[[ -1  -1  -4 -19  -7  23 -11   6 -47 -10 -25  46  16]
 [ -1  26 -12  -5  30  26 -12  18  -8  19 -25   2  22]
 [ -1 -28   4   9  -2  12   7  10   5  -3 -21  26 -27]
 [ -1 -55  12  30  25  12 -24  40  29   0 -25 -24  39]
 [ 19 -17  -4  -4  28  10 -12  18 -11   0 -42   2  57]]
=>
[[ 16  46 -25 -10 -47   6 -11  23  -7 -19  -4  -1  -1]
 [ 22   2 -25  19  -8  18 -12  26  30  -5 -12  26  -1]
 [-27  26 -21  -3   5  10   7  12  -2   9   4 -28  -1]
 [ 39 -24 -25   0  29  40 -24  12  25  30  12 -55  -1]
 [ 57   2 -42   0 -11  18 -12  10  28  -4  -4 -17  19]]

[[  1   0   4   1   0  13   1   0   1   0  -1   0  13  13   0]
 [  2   1   4   1   0  -9  -1   1   3   0   1  -1  -4  -7   1]
 [ -1   2   3   2   1 -14   0  -2   6  -1  -1   0   4   2   0]
 [  1   1  -1  -3  -2  -2   0  -2  -1   1   2  -3  46 -11   0]
 [  2   1   0   2  -1 -11  -1   1   3  -1   0   1   4   6  -1]]
=>
[[  0  13  13   0  -1   0   1   0   1  13   0   1   4   0   1]
 [  1  -7  -4  -1   1   0   3   1  -1  -9   0   1   4   1   2]
 [  0   2   4   0  -1  -1   6  -2   0 -14   1   2   3   2  -1]
 [  0 -11  46  -3   2   1  -1  -2   0  -2  -2  -3  -1   1   1]
 [ -1   6   4   1   0  -1   3   1  -1 -11  -1   2   0   1   2]]

[[45 45]
 [45 46]
 [45 45]
 [45 45]]
=>
[[45 45]
 [46 45]
 [45 45]
 [45 45]]

[[  8 -18   1   4]
 [-13  33  -2  -8]
 [  5 -12   1   3]
 [-21  48  -3 -12]
 [ -6  16  -1  -3]
 [-18  42  -3 -10]
 [-15  37  -2  -9]]
=>
[[  4   1 -18   8]
 [ -8  -2  33 -13]
 [  3   1 -12   5]
 [-12  -3  48 -21]
 [ -3  -1  16  -6]
 [-10  -3  42 -18]
 [ -9  -2  37 -15]]

[[ 10  20   1   5  12  12   8 -19  -3]
 [ -5  10   3   2   1   0   1  26   0]
 [ -4  12   1  -4   6  -7  21   3  17]
 [  2   9  -3  -1   1  -8  19 -30  13]
 [ -6   0  -1   0  -6  -9   4   8   3]
 [ 34   6 -11   1  41  45  -6 -52  -9]
 [ -1   1  -3  -1  -2 -15  13 -22   8]
 [ -2   9   1  -2   3 -14  10  -5  10]
 [  3  -8  -3  -2  -9  -8  12 -17   2]]
=>
[[ -3 -19   8  12  12   5   1  20  10]
 [  0  26   1   0   1   2   3  10  -5]
 [ 17   3  21  -7   6  -4   1  12  -4]
 [ 13 -30  19  -8   1  -1  -3   9   2]
 [  3   8   4  -9  -6   0  -1   0  -6]
 [ -9 -52  -6  45  41   1 -11   6  34]
 [  8 -22  13 -15  -2  -1  -3   1  -1]
 [ 10  -5  10 -14   3  -2   1   9  -2]
 [  2 -17  12  -8  -9  -2  -3  -8   3]]

[[ 22 -30   7  36  -8 -14  -9  -4  39  24   8   8 -11 -42 -17 -22]
 [ 24 -28   3  46 -10  -7  -2   4  31  26  -1   1  -6 -49 -14 -26]
 [ 23 -30   5  39 -11 -17 -14  -6  40  23   8   7 -15 -43 -16 -23]]
=>
[[-22 -17 -42 -11   8   8  24  39  -4  -9 -14  -8  36   7 -30  22]
 [-26 -14 -49  -6   1  -1  26  31   4  -2  -7 -10  46   3 -28  24]
 [-23 -16 -43 -15   7   8  23  40  -6 -14 -17 -11  39   5 -30  23]]
---
[[ 59  31  -2 -30  -1]
 [ -1   2 -18   9   6]
 [ 45  22   9 -19  -8]]
=>
[[  2 -18]
 [ 22   9]]

[[  9 -15  14]
 [-36  22  18]
 [-25  12 -50]
 [  7 -21   2]]
=>
[[ 22  18]
 [ 12 -50]]

[[ -4  -3  11 -14 -23]
 [  8   8  45  -8  14]
 [  0   1   8   5   9]
 [ 17  21  -9 -18  22]]
=>
[[ 8 45]
 [ 1  8]]

[[ -4 -16   0]
 [ 20 -37   2]
 [ 44 -16   3]
 [ 51 -17   2]
 [-47  -4  -1]]
=>
[[-37   2]
 [-16   3]]

[[ 6 38 39]
 [ 3  9 18]
 [ 5 16 28]
 [ 9 47 58]]
=>
[[ 9 18]
 [16 28]]

[[  3 -30   1   4 -11]
 [  2 -24   1   4  -9]
 [  1 -18   1   3  -6]
 [ -2  38  -4  -7  13]
 [ -3  47  -4  -8  16]]
=>
[[-24   1]
 [-18   1]]

[[-18 -26 -23]
 [ 51  44  13]
 [  7  12 -19]]
=>
[[ 44  13]
 [ 12 -19]]
